Here is a tiny trained network, its code and every weight. The questions are about switching its units off for an input and a class, where a switched-off unit gives its printed mean instead of its output.

import numpy as np


def w(rows, s, z=0):
    codes = np.array(rows[::2]) - 128.0
    scale = np.full(codes.shape[1], s)
    scale[-1] = z or s
    return codes * scale


def norm(h):
    return h / np.sqrt((h * h).mean(-1, keepdims=True) + 1e-5)


def f(y):
    return np.maximum(y, 0)


def log_softmax(a):
    a = a - a.max(-1, keepdims=True)
    return a - np.log(np.exp(a).sum(-1, keepdims=True))


def net(x, mask):
    res = np.array(x, float).reshape(1, 2) / 4 @ E
    u = 0
    for l in range(3):
        y = f(norm(res) @ A[l][:, :-1].T + A[l][:, -1])
        res = res + np.where(mask[u : u + 9], y, B[l][:, -1]) @ B[l][:, :-1]
        u += 9
    return log_softmax(norm(res)[-1] @ U[:, :-1].T + U[:, -1])


A, B = {}, {}
E = w([
[106,232,213,100,233,140,204,151,150,51,27],'x0',
[224,147,192,254,66,241,211,240,221,229,138],'x1',
],0.0045)
A[0] = w([
[115,62,23,186,55,125,97,144,104,137,253,104],'0.n1',
[153,126,170,194,143,167,180,181,169,87,98,201],'0.n2',
[105,209,137,126,108,133,184,116,149,150,163,125],'0.n3',
[60,183,137,62,156,97,150,76,89,86,134,190],'0.n4',
[134,144,177,154,104,138,188,206,135,219,127,219],'0.n5',
[48,152,90,125,201,102,135,155,89,79,149,177],'0.n6',
[179,137,187,32,138,105,69,219,116,128,191,22],'0.n7',
[225,16,138,54,75,64,215,210,76,98,93,6],'0.n8',
[217,123,162,161,124,188,129,161,166,134,94,103],'0.n9',
],0.0029,0.0016)
B[0] = w([
[217,39,109,125,104,107,78,64,255,56,20,234],'0.n1',
[162,77,141,76,127,44,85,118,70,163,23,244],'0.n2',
[156,125,122,89,163,145,80,130,99,150,115,165],'0.n3',
[240,62,153,95,118,128,70,69,160,154,28,234],'0.n4',
[115,66,159,85,100,79,72,94,138,141,70,254],'0.n5',
[220,72,94,92,130,90,90,173,166,140,50,206],'0.n6',
[149,59,155,174,152,127,142,153,92,71,62,128],'0.n7',
[207,163,84,99,125,173,63,118,157,110,126,128],'0.n8',
[189,84,82,144,130,131,92,56,236,70,91,218],'0.n9',
],0.0044,0.004)
A[1] = w([
[178,141,143,193,110,186,180,191,158,194,132,32],'1.n1',
[107,240,174,136,209,164,211,172,145,62,92,31],'1.n2',
[154,155,155,145,123,174,161,152,114,182,139,10],'1.n3',
[173,150,161,168,98,180,155,177,167,168,144,44],'1.n4',
[46,156,87,78,171,80,116,92,64,75,177,55],'1.n5',
[122,134,132,127,130,127,139,124,122,137,135,105],'1.n6',
[153,173,148,101,176,147,150,147,101,123,115,86],'1.n7',
[118,86,65,165,55,152,110,139,95,190,252,24],'1.n8',
[183,99,109,114,124,133,109,122,150,126,100,237],'1.n9',
],0.012,0.0011)
B[1] = w([
[112,139,126,76,178,92,129,133,40,107,89,184],'1.n1',
[157,81,87,150,69,139,128,82,237,118,147,174],'1.n2',
[153,148,137,117,174,88,121,156,110,140,97,142],'1.n3',
[97,126,123,77,161,120,76,126,57,111,128,176],'1.n4',
[124,138,144,97,170,122,123,169,60,137,91,159],'1.n5',
[130,130,128,130,131,124,126,129,130,130,129,128],'1.n6',
[126,81,90,181,89,110,84,128,143,159,168,157],'1.n7',
[165,105,120,156,92,132,140,90,252,116,112,154],'1.n8',
[101,158,150,151,130,145,157,141,116,149,158,248],'1.n9',
],0.013,0.016)
A[2] = w([
[150,103,75,163,118,108,126,141,235,103,129,144],'2.n1',
[61,220,118,191,142,162,192,205,110,134,239,74],'2.n2',
[147,187,48,122,125,158,153,251,153,57,178,83],'2.n3',
[93,132,27,116,115,122,125,154,160,65,198,109],'2.n4',
[135,144,125,141,106,115,168,241,141,105,166,77],'2.n5',
[97,161,76,132,114,115,154,155,96,70,232,50],'2.n6',
[73,165,122,138,120,172,197,175,149,28,159,40],'2.n7',
[137,157,103,165,120,128,144,186,135,127,178,118],'2.n8',
[124,146,93,69,175,107,109,173,61,65,108,2],'2.n9',
],0.011,0.0015)
B[2] = w([
[236,110,87,123,38,129,142,24,240,140,138,240],'2.n1',
[29,220,182,241,138,222,229,138,137,208,221,172],'2.n2',
[32,70,178,138,124,82,66,18,172,228,193,128],'2.n3',
[154,74,194,101,116,119,129,88,155,235,135,151],'2.n4',
[151,173,135,113,155,137,120,81,107,133,142,134],'2.n5',
[144,107,181,118,79,156,152,77,143,41,75,131],'2.n6',
[123,153,201,163,159,145,125,187,66,217,61,132],'2.n7',
[55,103,180,76,140,155,135,110,69,141,110,140],'2.n8',
[131,113,150,37,176,94,70,82,2,179,85,247],'2.n9',
],0.006,0.012)
U = w([
[123,122,134,74,173,99,93,134,46,132,91,173],'0',
[175,98,105,141,80,127,127,92,208,125,133,164],'1',
[86,167,158,175,134,167,169,153,123,148,164,146],'2',
[124,138,91,142,126,127,130,235,138,7,146,3],'3',
[127,135,94,142,127,125,129,241,140,22,143,19],'4',
],0.013,0.0037)

Each question gives the input, the list of numbers given to net, and the class t.
The units are the neurons (one row each of A and B). Each row of codes is followed by its name. A weight is (code - 128) times the scale printed after its matrix; where a second scale follows, it is the last column's (A, B and U).
mask holds one flag per neuron, layer by layer. A switched-off neuron (its flag False) gives its mean, the last column of its row in B, instead of its output. The means were averaged over made-up inputs and are rounded, as every weight is.
A unit's drop is (log p(t) with every unit on - log p(t) with that unit switched off) / (log p(t) with every unit on - log p(t) with every unit switched off).
most important unit: the unit with the biggest drop
top k neurons: the k neurons with the biggest drops, biggest first
k most important neurons of layer l: the k neurons of layer l with the biggest drops, biggest first
drop of u: that unit's drop, to one decimal
input [-6,6], class 0: top 2 neurons	(1.n1 1.n4)
input [-7,-6], class 1: 3 most important neurons of layer 1	(1.n8 1.n1 1.n4)
input [-4,5], class 0: most important unit	1.n1
input [1,1], class 2: 3 most important neurons of layer 1	(1.n2 1.n1 1.n4)
input [-3,0], class 2: top 3 neurons	(0.n1 1.n9 1.n2)
input [-1,2], class 2: 3 most important neurons of layer 1	(1.n9 1.n2 1.n8)
input [2,-2], class 2: 2 most important neurons of layer 1	(1.n2 1.n1)
input [1,-3], class 2: 2 most important neurons of layer 0	(0.n4 0.n2)
input [3,-2], class 2: 3 most important neurons of layer 1	(1.n2 1.n1 1.n8)
input [3,-3], class 2: 3 most important neurons of layer 0	(0.n4 0.n6 0.n2)
input [-2,0], class 2: drop of 1.n2	0.5
input [-5,6], class 0: drop of 1.n1	2.4
input [0,2], class 2: drop of 1.n2	0.4
input [4,3], class 1: top neuron	(0.n4)
input [-8,-6], class 1: top 2 neurons	(1.n8 1.n1)
